Each row has a name. Each piece below is followed by the name of the row it came from, unless a question asks for something else. Each question is about the rows just above it. Some pieces are copies with a little noise. Places in a row count from 1.

K503: [ 73  49 -17  12 -10  27 -98 108 -42   2 -20 -75 -87 -66  10  71   0 -72
 -10 -18 -24  28   4  53  -5]
K144: [-60  27 -55  84 -59  51 -31  90   9  72 -64   6 -51  53  19 -50 -67  57
 -71 -44  89 -52 -36 -58 -65]
K700: [ -30   56  -91   88   -3   84  -53   52   76   77  -98   -1  -52   18
  -23   -7 -105   15   -2  -10   72  -95 -102  -17  -12]
K331: [-66 -66  39 -18  44 -31 100 -81  46  -4  30  89 109   8 -29 -19  14  20
  55  57  18  -6  -7 -10  54]
[ 73  49 -17  12 -10  27 -98 108 -42   2 -20 -75 -87 -66  10  71   0 -72
 -10 -18 -24  28   4  53  -5] is in which row?
K503
Among the named rows, does one hold [ 27 -55  84 -59] next to each other, in this order?
yes
Go on from [-10  27 -98] to the end of its row.
[108 -42   2 -20 -75 -87 -66  10  71   0 -72 -10 -18 -24  28   4  53  -5]

K331: [  0  20  -6 -18  25  38  17 -37   1 -41  27 -11  58  16  14  -8  18 -13
 -23  19 -35  -5 -12 -24   7 -16  19   7   4  44  12  24  12  -3   8 -16
 -33  -9   5  -6  14   9   6  36  33  19  12  25 -14  -8 -19  22]
K503: [ 11  17  10   9 -19  18   4 -25  24 -13   5   1  21 -23  -4  -3  -3  -4
  12 -14 -23   1  -3 -28 -21 -12  12 -11  -3  35 -22  -5 -56   5  34 -19
 -21  -6  -5  16  -4  21  -7  -6  16  62 -17  54 -24 -63  10 -18]
K313: [ 11  17  10   9 -19  18   4 -25  24 -13   5   1  21 -23  -4  -3  -3  -4
  12 -14 -23   1  -3 -28 -21 -12   3  -4  -4  10   8 -10 -23  -4   7 -14
  -8  17   0  -5   6  -4  16  -4  24  -6   1   4 -12 -18  16  -9]
K919: [-16  -1  24  27 -14  18  16 -76  17 -17 -49 -11  59 -33  -6 -31   8 -21
  17 -16  -2 -13 -17  -2 -16 -18  14  -9  33  18  -7  28   1  23   9 -13
  32  51   1   5   1 -17  29  -3  49  14  41 -40 -73 -52  29 -82]
K132: [ 11  17  10   9 -19  18   4 -25  24 -13   5   1  21 -23  -4  -3  -3  -4
  12 -14 -23   1  -3 -28 -21 -12  12 -11  -3  11   6  -8 -29  -6   7 -21
  -3  33  -6 -12   5  -4  16  -8  34 -19   4  -1 -12 -21  20 -24]
q: [-14   1  25  28 -14  19  15 -74  17 -17 -49 -12  59 -34  -6 -30   8 -22
  19 -15  -4 -12 -16   0 -15 -18  14  -9  34  19  -5  26   1  25   8 -11
  32  53   1   6   0 -15  28  -2  47  16  41 -40 -72 -51  27 -81]
K919
q: [ 11  17  10   9 -19  18   4 -26  24 -12   5   0  21 -22  -4  -3  -2  -4
  12 -14 -25   1  -2 -28 -20 -12   4  -4  -3  11   8 -11 -24  -4   8 -14
  -8  18   0  -5   6  -4  16  -3  24  -6   1   4 -12 -18  16  -9]
K313
After [-11  59], its row goes on with
[-33  -6 -31   8 -21  17 -16  -2 -13 -17  -2 -16 -18  14  -9  33  18  -7
  28   1  23   9 -13  32  51   1   5   1 -17  29  -3  49  14  41 -40 -73
 -52  29 -82]
The row with [-16  -1  24  27 -14  18  16 -76  17 -17 -49 -11  59 -33  -6 -31   8 -21
  17 -16  -2 -13 -17  -2 -16 -18  14  -9  33  18  -7  28   1  23   9 -13
  32  51   1   5   1 -17  29  -3  49  14  41 -40 -73 -52  29 -82] is
K919

